[128 = 0]

[123 137 132 113 140 138 125 121 231 134 116 130 133 125 134 127 144 126
 123 151 125 129] -> S > Til
[133 128 123 116  86 124 124 140 167 118 125 120 141 173 117 126 150 126
 132 137 138 137] -> S > Zif
[129 133 127 120 141 142 117 125 232 124 139  89 123 128 132 123 147 113
 113 128 158 115] -> S > Til
[142 130 120 168 146 133 124 117  93 128 131 179 135 142 107 122 128 158
 134 137 116 118] -> A > tesa
[132 135  86 181 173 132 118 127 108 123 136 167 138 147 104 122 136 147
 137 143 122 123] -> A > tesa
[133 134 133 161 133 154 112 138 148 121 132 157 127 139 107 165 117 147
 125 134 123 131] -> A > tesa
[122 139 130 130 132 118 165 123 143 134 117 143 123 132 146 134 112 130
 125 136 122 129] -> A > tesa
[128 146 128 138 150 122 116 125 143 181 128 117 150 140 102 126 132 140
 138 122 140 120] -> S > Til
[136 126 120 142 122 135 126 125  23 162 137 130 123 147 125 134 136 129
 155 122 138 128] -> M > mibi
[120 129 117 125 135 130 126 126  27 133 129 124 126 133 110 139 102 140
 128 123 125  99] -> M > mibi
[119 123 130 127 122 145 121 149  20 147 155 154 136 117 137 133 115 132
 137 133 123 115] -> M > mibi
[117 124 123 143 101 146 135 105  37 143 134 143 135 129 104 135 129 117
 135 131 127 130] -> M > dasod
[110 123 101 136 139  77 103 115  64 156 110 133 131 125 108 140 136 149
 132 138 139 130] -> M > dasod
[136 130 128 110 138 139 141 128 224 108 126 129 128 141 150 116 113 132
 134 130 125 130] -> A > Kufa
[127 123 133 144 139 120 126 110 130 146 137 136 138 153 119 132 168 158
 137 130 143 105] -> S > Zif
[112 134 126 122 120 124 116 122   4 154 133 156 129 125 137 139 132 132
 125 129 129 138] -> M > mibi
[138 119 135 159 147 126 102 134  63 122 137 121 136 134 119 121 152 127
 137 135 157 117] -> S > Zif
[138 141 143 133 137 131 120 136 123 158 124 123 133 134 128  99 152 133
 161 130 158 119] -> S > Til
[104 117 125 117 119 102 123 119  43 164 113 152 135 123 109 126 129 152
 140 120 126 126] -> M > mibi
[140 137 130 139 133 107 121 115 185 128 132 143 130 136 121 112 162 137
 115 134 127 112] -> S > Til
[133 142 110 130 140 129 102 108 161 166 137 113 127 131 112 140 140 129
 145 131 143 107] -> S > Til
[150 150 132 152 129 136 118 126 169 142 128 143 136 118 132 131 153 130
 131 133 131 121] -> S > Zif
[144 128 121 149 126 110 122 125 118 130 106 116 138 119 114 126 166 121
 136 136 139 124] -> S > Zif
[127 123 147 174 161 134 131 123  76 134 116 166 138 158 114 106 136 127
 121 129 125  98] -> A > tesa
[118 123 128 142 146 127 130 108 101 117 128 143 122 149 114 131 115 145
 129 138 120 125] -> A > tesa
[145 133 141 152 142 127 116 125 118 135 126 138 125 137 135 124 115 113
 124 129 125 122] -> A > Kufa
[134 129 126 151 153 122 120 120  54 137 141 148 115 133 113 120 119 136
 130 103 120 128] -> A > tesa
[104 111 106 100 114 138   4 134  68 157 140 110 127 119 131 136 113 141
 138 129 117 142] -> M > mibi
[132 137 110 145 145 121 135 112 143 139 124 145 148 146 110 146 169 144
 132 138 144 122] -> S > Zif
[117 139 133 104 112 113 112 145 252 141 126 116 138 126 142 134 124 128
 127 121 121 138] -> S > Til
[139 127 132 157 148 114 122 114 101 146 131 130 139 145 131 128 178 124
 139 130 150 107] -> S > Zif
[140 129 125 138 128 119 111 126 118 164 118 129 158 131 122 144 129 127
 129 128 132 132] -> S > Til
[131 123 139 136 141 132 131 128  94 133 131 132 124 138 118 125 137 132
 118 116 127 127] -> A > Kufa
[119 128 126 137 137 156 112 117 129 139 130 157 116 134  91 123 137 122
 118 134 148 112] -> S > Til
[130 127 139 152 156 111 121 111  97 121 127 125 122 148 115 120 118 144
 127 139 131 128] -> A > tesa
[154 125 135 149 122 155 100 120  53 156 147 128  81 135 116 127 110 136
 144 130 131 117] -> M > dasod

[124 135 147 105 150 122 145 138 133 119 127 122 130 125 112 132 127 114
 127 126 130 140] -> tulu > Bafep
[153 133 140 110 127 114 130 128 127 126 130 117 132 118 136 134 123 114
 141 131 144 123] -> Pur > solot
[166 138 129 131 117 117 127 120 127 130 128 118 127 131 101 134 118 129
 143 133 121 124] -> Pur > Vifa
[136 149 140 143 135 120 133 132 136 114 121 132 116 125 116 135 138 127
 125 137 128 126] -> gisu > Kap
[143 144 152 124 113 124 122 130 128 134 132 139 138 124 110 142 119 124
 134 119 130 113] -> sopas > nebu
[119 130 178  96 122 121 133 142 141 128 134 140 141 124  92 129 121 127
 150 134 132 125] -> sopas > Zum
[122 147 107 132 127 135 132 127 129 133 124 124 117 135 103 137 128 137
 127 138 136 121] -> gisu > Moti
[135 154 130 139 119 123 130 134 131 133 126 126 122 117 103 141 128 134
 140 133 129 115] -> gisu > Kap
[127 115 144 127 138 121 131 124 127 119 111 135 132 124 121 117 125 118
 150 132 132 134] -> sopas > Zum
[132 139 134 122 136 130 129 138 137 129 121 126 120 130 118 130 135 123
 122 134 133 132] -> gisu > Kap
[141 126 147 122 126 121 130 126 131 131 127 133 121 125 104 120 126 127
 134 131 129 133] -> sopas > nebu
[119 135 136 114 137 123 127 153 131 127 133 126 121 122 123 135 131 129
 123 134 127 131] -> gisu > Kap
[141 121 123 123 127 123 128 129 132 121 128 114 128 127 131 127 122 128
 141 128 136 118] -> Pur > solot
[140 137 137 132 140 127 121 129 130 125 111 124 120 121 126 120 136 117
 119 135 125 135] -> gisu > Kap
[129 127 137 128 139 120 132 137 140 110 121 133 116 131 127 122 135 126
 127 140 140 136] -> gisu > Kap
[121 133 145 120 127 119 136 133 132 121 127 130 134 129 110 123 121 130
 140 133 135 129] -> sopas > Zum
[141 138 159 121 125 133 130 130 133 142 118 136 127 121  91 132 123 126
 141 135 137 123] -> sopas > nebu
[129 137 131 121 141 128 132 133 138 125 131 140 130 127 114 117 132 140
 114 129 122 137] -> gisu > Moti
[139 154 133 134 127 138 115 131 135 138 115 108 123 129 106 140 131 132
 131 140 136 116] -> gisu > Kap
[130 149 133 133 140 126 138 142 129 129 112 127 119 132 104 131 127 125
 122 134 133 129] -> gisu > Kap
[140 126 155 128 131 122 134 117 130 127 128 135 136 127 106 122 127 128
 127 129 122 133] -> sopas > nebu
[133 141 143 116 130 129 129 135 123 143 119 131 131 127 114 133 123 124
 128 120 126 125] -> tulu > Bezo
[142 146 121 118 123 131 128 128 116 159 128 116 138 131 109 143 116 126
 140 125 133 116] -> tulu > Bezo
[115 129 138 107 154 124 145 143 138 117 117 130 122 136 102 117 129 127
 109 130 123 156] -> gisu > Kap
[149 125 144  98 134 110 131 128 133 122 132 116 133 125 118 134 122 126
 135 130 140 134] -> Pur > Vifa
[133 135 120 127 135 130 136 138 116 142 124 122 136 127 107 129 128 117
 118 118 134 131] -> tulu > Bezo
[132 137 135 125 122 124 128 120 138 134 124 140 136 127 109 120 129 141
 126 134 132 123] -> sopas > nebu
[161 113 108 145 121 115 107 108 126 123 127 123 124 128 133 131 125 132
 126 142 136 123] -> Pur > solot
[147 157 134 140 128 123 130 138 132 126 115 121 121 143 102 139 126 121
 127 135 132 122] -> gisu > Kap
[162 145 105 136 114 124 129 126 127 140 116 101 125 130 120 145 114 131
 140 133 143 110] -> Pur > Vifa
[147 134 137 117 123 120 134 119 133 132 130 122 140 134 121 132 123 128
 140 130 135 121] -> Pur > solot
[136 142 117 142 129 121 126 131 134 122 117 121 119 130 115 127 120 135
 126 137 136 129] -> gisu > Kap
[132 125 137 123 147 109 133 132 130 121 115 128 125 132 134 112 132 115
 109 136 132 147] -> gisu > Kap
[131 143 137  99 135 132 138 129 137 148 130 115 134 144 111 137 117 116
 132 124 141 112] -> tulu > Bezo
[148 130 126 121 126 118 128 128 133 137 121 119 128 127 127 134 127 125
 136 141 143 122] -> Pur > solot
[135 136 109 119 124 131 142 140 118 146 137 108 136 122 122 140 126 118
 147 118 136 113] -> tulu > Bezo
[124 131 139 132 142 119 130 126 131 122 123 128 121 126 121 128 135 127
 126 138 121 134] -> gisu > Kap
[146 127 137 107 133 113 128 122 137 112 124 125 121 129 122 122 122 128
 132 137 136 143] -> Pur > solot
[151 135 140 122 124 117 125 135 132 129 120 117 123 121 124 138 126 114
 144 121 140 126] -> Pur > Vifa
[139 134 168 104 135 118 143 127 139 134 136 139 139 120  86 117 127 121
 148 132 135 134] -> sopas > nebu
[121 136 125 115 129 128 136 141 122 136 128 116 133 127 106 143 110 123
 127 121 129 125] -> tulu > Bezo
[128 119 118 118 135 132 136 137 103 135 133 113 132 130 128 134 128 126
 134 112 128 130] -> tulu > Bezo
[152 123 123 131 127 118 113 121 128 120 128 111 132 125 132 132 129 128
 114 130 131 133] -> Pur > Vifa
[120 141 142 144 143 128 123 138 139 105 108 132 117 135 114 124 135 129
 116 131 121 131] -> gisu > Kap
[144 146 131 123 133 124 124 138 133 128 113 120 123 128 124 135 136 123
 136 133 137 131] -> gisu > Kap
[137 141 131 133 110 130 119 127 133 137 123 134 133 123 109 140 128 136
 143 137 128 114] -> sopas > nebu
[137 133 169 113 132 130 138 130 124 146 127 113 142 129 107 135 124 119
 140 119 133 120] -> tulu > Bezo
[127 132 145 123 124 117 133 125 132 132 128 139 141 131 105 122 117 139
 134 134 131 130] -> sopas > nebu
[125 142 130 139 129 135 119 132 140 124 118 133 124 128 121 131 137 135
 124 135 123 126] -> gisu > Moti
[154 150 116 125 121 129 133 135 136 140 121 120 129 126 128 137 129 133
 126 134 140 110] -> gisu > Moti
[135 152 119 118 135 121 132 129 122 129 136 115 131 129 114 133 133 120
 118 117 125 132] -> tulu > Bezo
[133 136 160 110 130 123 137 135 138 132 136 138 143 129 112 122 127 132
 145 138 136 124] -> sopas > nebu
[138 149 129 119 133 122 140 137 122 144 122 118 133 126 107 137 123 117
 126 118 133 124] -> tulu > Bafep
[149 118 142 116 120 112 132 125 130 122 123 126 121 122 121 124 124 118
 142 128 139 108] -> Pur > solot

[139 141 131 143 136 132 132 129 138 128 137 140 137 120 118 132 122 140
 121  91 122 152] -> biveg > H
[113 124 146 131 124 115 119 134 126 116 135 132 123 123 135 115 126 143
 126 125 128 123] -> fal > B
[118 130 139 127 129  99 121 140 133 112 132 135 130 119 133 123 124 146
 133 133 121 126] -> fal > Z
[128 133 122 126 128 143 123 114 117 160 124 153 125 116 114 133 127 108
 110 117 127 118] -> lati > J
[124 123 130 128 115 133 139 126 121 121 145 137 127 126 122 130 119 122
 116 136 130 108] -> lapu > L
[127 127 116 128 117 141 119 127 125 152 132 136 122 133 125 133 131 110
 119 127 126 121] -> lati > J
[ 86 120 128 126 127 135 137 119 123 128 136 137 128 116 123 126 118 119
 115 130 119 102] -> lapu > E
[125 124 118 140 124 129 129 119 123 147 136 151 134 130 108 135 124 102
 121 117 126 119] -> lati > V
[117 128 120 130 125 143 122 127 120 136 130 147 131 135 120 140 122 106
 118 131 130 108] -> lati > V
[141 126 125 128 129 123 140 126 123 128 136 145 129 116 116 135 124 132
 104 131 124 111] -> lapu > L
